In the rows, zero is written as 128.
Group and class of each row
[117 117 134 116 159 118 170 108 129 112 106 101 102  75 107 127 133] : E MC
[156 141 139 140  90 146 150 113 146 163 130 164  72 131 109 126 124] : C MZ
[156  85  70 126  87 114  86 137 137 126 100 142 105 183 132 160 166] : H JG
[108 164 120 135 118 128 131 106 143 136 120 105  79 116  87 121 110] : H JG
[144 130 113 158 130 156 154 104 128 128 130 116  63 129 107 112 114] : C MZ
[101 148 181 117 139 157 163  75 155 141 122 137 111  92 111 121 119] : E MC
[142 135 138 110 142 155 139  91 138 140 113 121  90 107 111 121 135] : E Fr
[111 154 183 130 133 148 129  45 136 120 118 124 138 107  95 108 120] : F Gg
[ 80 130  85 141 175 121 157 157 125  75  83   4  95  75 115 105 133] : E Fr
[113 133  98 111 115 149 184 103 141 125 122  64  89  82 108  82 117] : E SG
[ 89 185 201 150 131 152 216  91 155 144 141  68  86  73  79 111  93] : E SG
[148 143 123 172 131 106 170 132 135 193 124 143  82 155 120 122 104] : C Tq
[127 149 146 127 119 136 138 126 126 125 112 137 125 114 119 126 116] : F Mb
[137 146 154 132 121 153 133 114 145 109 115 144  83  75  47 131 127] : F Mb
[152 183 161 104 108 154 163 101 147 133 118 124 109  87 104 134 118] : E SG
[133 161 119 142 137 150 188 129 139 138 121 124  79 123 119 120 107] : C SB
[122 145 163 112 153 151 124 103 146 117 160 173 133 103 116 136 104] : F SM
[113 164 132 130  97 127 120 141 153 147 144 133  54 105 110 125 118] : H JG
[135 143 130 130  90 130 147 134 138 122 139 122  82 117 114 114 119] : H BR
[191  75  49 138  96 127 100 123 116 111 105 179 131 132 138 140 143] : C Tq
[147 128  93 145 136 141 155 115 129 131 138 145  93 128 125 117 114] : C MZ
[107 119 172 146 103 117 149  94 170 169 130 140  81 143 117 123 124] : H JG
[131 136 148 127 102 134 161 126 132 130 116 130 117  78 129 133 124] : E Fr
[107 157 124  70  97 128 136 128 158 138 131  87  81 118 115 102 131] : H JG
[ 84 186 160 129 150 122 137 155 146 106 123 136 142 124 103 122 123] : F SM
[ 57 154 110 129 171 122 171 134 113 236 116  33 140  96 130 124 110] : E MC
[144 145 113 135 113 143 145 118 133 102 121 134  57 122 101 120 107] : C SB
[113 156 125 139 116 108 150 146  86 162 134 137 163 152 122 122  99] : C SB
[197 139 109 141 116 146 139 108 130 132 121 130  81 136 115 109 125] : C SB
[126 111  63 152 150 151 157 115 139  83 113 113  26  97 111 102 124] : C MZ
[102 131 180 150 124 139 160 122 114 122 121 129  84 143 109 130 128] : C MZ
[150 123  94 114 105 145 123 132 139 126 122  95  65 107 109 126 122] : H BR
[113 152 131 130 117 144 120 121 139 121 113 123 107 104 100 121 146] : F SM
[ 74 136 128 139 107 118 129 114 149 136 133 107  29 104 110 112 130] : H JG
[154 114 135 124 104 151 137 106 135 112 140 127  99  93 117 137 125] : E SG
[133 174 165 127  95 133 145 119 143 138 110 119  67 134 116 123 144] : H DZ
[161 152 114  93 132 160 154 111 117 123 104 137  76 124 114 121 103] : C SB
[105 153 122 141 120 128 160 131 168 133 131 102  63 118 130 119 141] : H DZ
[130 124 139 139 122 138 178  97 124 147 128 144  93 128 105 130  94] : C MZ
[125 133 134 122 115 131 106 141 114 106 128 126 153  99 109 121 129] : F Gg
[108 131 107 136 131 121 154 146 135 105 129  81  70  97 122 111 143] : H DZ
[ 82 129 137 126 100 128 122 119 153 151 144 119  91 111 108 132 130] : H JG
[140 125 199 103 133 125 104 109 148 138 118 153 159 117 118 127 127] : F Mb
[142 152 150 137  97 103 128 144 140 102 119 132 126 110 138 126 119] : F Gg
[140 150 159 113 119 130 121 116 140 131 146 137 128  97 113 130 128] : F SM
[129 134 144 117 136 140 160 110 151 157 144 113 108  82 108 122 109] : E Fr
[102 170 182 106 153 123 166 112 246 111 152  78 129  85 110 124 112] : E Fr
[143 143 131 114  82 136 145 121 147 128 153 129  75 100 100 122 110] : H BR
[123 153 133 110 138 129 115 136 142 102 120  99 114  90 101 111 118] : F Mb
[101 138 156 138 136 112 145 126 161 130 112 127  78 108 118 123 132] : F SM
[103 139 146  75  78 132 126 115 155 141 132 133  66 114 115 138 129] : H DZ
[124 149 150  97  75 124 119 122 149 157 147 146 118 119 110 130 137] : H DZ
[116 139 155 111 122 140 152 110 150 182 140 114 122 111 102 136 135] : E Fr
[156  97 113 120 137 150 141  95 132 117  93 129  72  94 108 125 129] : E MC
[ 91 163 157 131 127 123 167 122 126 153 136 107 113 119 124 121  93] : C MZ
[117 138 159  97 127 149 120 110 134 110 114 145 140 101 139 120 130] : F Gg
[110 149 163 132 128 143 151  97 141 136 100 125 115  91 105 115 115] : F Mb

Group, then class
[141 128 129 113 136 140 117 108 156 127 136 132 152 122 116 179 129] : Y W
[131 123 124 107 123 122 119 138 126 137 137 135 150 127 125 157 123] : Y X
[133 122 121 113 122 134 115 142 114 132 131 129 146 139 133 164 122] : Y U
[146 130 128 104 124 127 113 129 132 113 165 134  74 113 109 213 148] : S P
[123 126 118 110 130 120 111 131 133 126 163 116 127 151 117  88 126] : Y X
[176 124 133  83 119 120  94 129 125  95 215 103 137 120  85 211 143] : S G
[156 115 132 113 130 158  95 139 127 121 146 130 129 128 138 239 124] : S Q
[152 113 136 121 114 160 127 143 138 125 101 127 178 125 147 227 116] : S Q
[145 135 134 106 126 118 139 133 130 122 197 122 117 137 112 124 134] : Y X
[141 119 130  98 131 159 112 134 118 123 119 130 149 114  97 196 123] : S G
[132 133 128 128 123 169 110 125 128 124 141 151 132 143 129 201 110] : S Q
[124 127 118 110 124 115 114 135 133 125 147 122 145 127 114 152 139] : Y X
[140 129 133 113 127 123 125 130 131 130 144 120 141 123 136 153 132] : Y U
[137 129 128 128 130 130 115 131 125 125 156 139 119 132 127 165 139] : S P
[131 124 126 114 128 108 116 125 116 137 148 117 156 128 119 119 134] : Y W
[140 125 124 112 133 130 127 135 130 123 115 132 153 126 134 194 120] : Y U
[113 101 130  97 138 118 117 134 140 129 164 123 145 145 121 152 141] : Y X
[128 118 167 111 128 125 118 134 134 140 129 136 164 142 132 190 120] : Y X
[145 128 130 115 132 141 117 142 128 119 151 134 120 132 129 190 131] : S P
[133 124 112 102 131 112 113 134 134 127 174 125 136 146 129 140 124] : Y X
[156 122 122  98 138 123  93 130 124 142 192 126 109 130 102 204 147] : S P
[163 127 133 127 128 145 132 135 120 132 123 128 149 124 133 192 126] : S G
[124 127 131 135 127 119 112 125 134 135 137 136 146 115 124 115 133] : Y W
[129 124 113 108 129 127 127 124 134 124 153 119 142 149 119 159 124] : Y X
[140 123 134 136 112 160 126 136 128 141 105 151 109 130 151 174 123] : S P

Group and class of each row
[128 126 102 115 116 124 133 133 131 121 107 127 130 123 142 129 123] : TN Qj
[127 139 134 150 136 112 130 146 122 109 156 120 105 124 134 121 128] : Jl CN
[124 129 103 142 149 111 125 127 123  96 142 109  99 142 150 129 129] : Jl CN
[123 119  81 121 104 129 121 126 128 126  92 117 129 157 123 114 128] : BF RR
[130 122  85 124 115 149 132 153 137 100 100 130 112 145 126 163 118] : BF NS
[130 114 101 126 100 144 110 146 128 106 107 117 117 164 114 136 137] : BF NS
[125 129 111 103 113 123 125 133 127 127 106 130 144 135 126 148 125] : TN GD
[136 123 112 104 115 155 110 130 132 137 111 135 143 126 120 157 121] : TN Zm
[129 127 122 109 124 158 121 136 133 116 111 135 136 114 126 164 121] : TN Zm
[128 114  93 140 117 155 134 136 133 133  92 130 123 148 116 120 128] : BF RR
[134 116 118 126 103 156 121 139 132 136 131 137 113 127 117 131 125] : MD LQ
[129 131 117 136 142 106 116 130 123 105 151 103 106 152 120 115 131] : Jl RG
[127 139 118 133 143 137 120 135 123 120 115 113 119 145 110 134 133] : Jl LS
[133 122 123 140 129 149 126 130 121 125 152 132 107 131 135 129 135] : MD Lp
[127 126 138 131 142 144 131 131 130 145 138 147 112 116 126 134 123] : MD Lp
[128 143 126 124 120 132 115 147 127 113 136 122 113 127 111 135 130] : Jl LS
[138 121 139 135 136 127 118 137 137 114 141 133 107 150 121 134 137] : MD LQ
[137 116 140 128 127 116 111 131 134 118 128 119 114 148 110 129 130] : Jl RG
